Below are the code and all the weights of a small trained network. Each question names an input and a class and asks about switching units off, where a switched-off unit gives its printed mean instead of its output.

import numpy as np


def w(rows, s, z=0):
    codes = np.array(rows[::2]) - 128.0
    scale = np.full(codes.shape[1], s)
    scale[-1] = z or s
    return codes * scale


def f(y):
    return np.maximum(y, 0)


def log_softmax(a):
    a = a - a.max(-1, keepdims=True)
    return a - np.log(np.exp(a).sum(-1, keepdims=True))


def net(x, mask):
    res = np.array(x, float).reshape(1, 2) / 4 @ E
    y = f(res @ A[0][:, :-1].T + A[0][:, -1])
    res = res + np.where(mask, y, B[0][:, -1]) @ B[0][:, :-1]
    return log_softmax(res[-1] @ U[:, :-1].T + U[:, -1])


A, B = {}, {}
E = w([
[33,173,94,16,174,63,245,197,141,181],'x0',
[55,61,248,172,149,127,220,29,39,122],'x1',
],0.013)
A[0] = w([
[125,181,108,64,162,28,222,166,142,197,127],'n1',
[169,150,70,116,127,88,33,163,197,124,99],'n2',
[177,117,134,165,101,112,63,92,130,57,160],'n3',
[207,106,128,158,16,186,54,58,114,127,89],'n4',
[86,116,150,175,116,138,154,122,75,176,72],'n5',
[96,119,199,166,144,136,156,78,124,112,99],'n6',
[100,112,253,177,150,92,148,105,112,172,92],'n7',
[138,106,116,118,108,121,138,131,112,112,254],'n8',
[149,182,83,108,91,172,101,174,199,133,126],'n9',
[140,71,123,104,130,136,153,97,156,136,173],'n10',
],0.011,0.015)
B[0] = w([
[198,56,163,116,105,180,142,165,119,78,252],'n1',
[105,140,172,123,171,97,156,136,163,175,228],'n2',
[169,99,126,126,102,145,151,145,165,91,222],'n3',
[173,130,151,108,122,174,159,163,120,90,236],'n4',
[126,149,149,180,152,132,161,166,140,140,162],'n5',
[106,129,162,156,135,125,135,168,182,169,187],'n6',
[125,143,168,182,133,116,154,148,182,147,198],'n7',
[129,65,62,103,72,82,21,25,251,132,214],'n8',
[84,153,168,144,144,105,141,123,177,178,219],'n9',
[114,96,135,122,145,88,115,87,146,136,160],'n10',
],0.017,0.022)
U = w([
[182,81,144,89,103,207,170,181,121,64,96],'0',
[102,145,186,170,167,87,153,148,147,227,103],'1',
[134,65,81,91,60,76,64,9,157,140,255],'2',
[96,175,115,114,108,116,112,102,110,88,93],'3',
[134,143,85,138,89,100,126,84,110,149,94],'4',
[136,101,116,142,157,145,107,148,84,152,94],'5',
],0.014,0.009)

Each question gives the input, the list of numbers given to net, and the class t.
The units are the neurons (one row each of A and B). Each row of codes is followed by its name. A weight is (code - 128) times the scale printed after its matrix; where a second scale follows, it is the last column's (A, B and U).
mask holds one flag per neuron, in row order. A switched-off neuron (its flag False) gives its mean, the last column of its row in B, instead of its output. The means were averaged over made-up inputs and are rounded, as every weight is.
A unit's drop is (log p(t) with every unit on - log p(t) with that unit switched off) / (log p(t) with every unit on - log p(t) with every unit switched off).
The circuit of an input: a set's keep is (log p(t) with only the set's units on - log p(t) with every unit switched off) / (log p(t) with every unit on - log p(t) with every unit switched off). Starting from all 10 units, units are removed one at a time, each time the one whose removal leaves the highest keep (on an exact tie, the one counted first), for as long as the keep stays at least 0.8.
units of the circuit, in order: the units of the circuit, biggest drop first
most important unit: the unit with the biggest drop
k most important neurons: the k neurons with the biggest drops, biggest first
drop when u is switched off: that unit's drop, to one decimal
input [3,3], class 2: most important unit : n4
input [3,-5], class 1: 2 most important neurons : n9; n2
input [-6,-8], class 1: 3 most important neurons : n2; n9; n1
input [6,6], class 0: 2 most important neurons : n1; n9
input [-1,-3], class 2: 3 most important neurons : n7; n6; n5
input [-4,5], class 1: 2 most important neurons : n1; n6
input [5,5], class 0: 3 most important neurons : n1; n9; n2
input [1,-4], class 1: 2 most important neurons : n2; n9
input [0,3], class 2: 2 most important neurons : n2; n9
input [3,1], class 2: 2 most important neurons : n4; n3
input [-1,4], class 1: 2 most important neurons : n7; n6
input [-3,0], class 2: drop when n1 is switched off : 1.7
input [5,2], class 0: drop when n1 is switched off : 5.1
input [8,-1], class 0: drop when n1 is switched off : 3.7
input [8,-2], class 0: drop when n1 is switched off : 5.0
input [6,5], class 0: units of the circuit, in order : n1
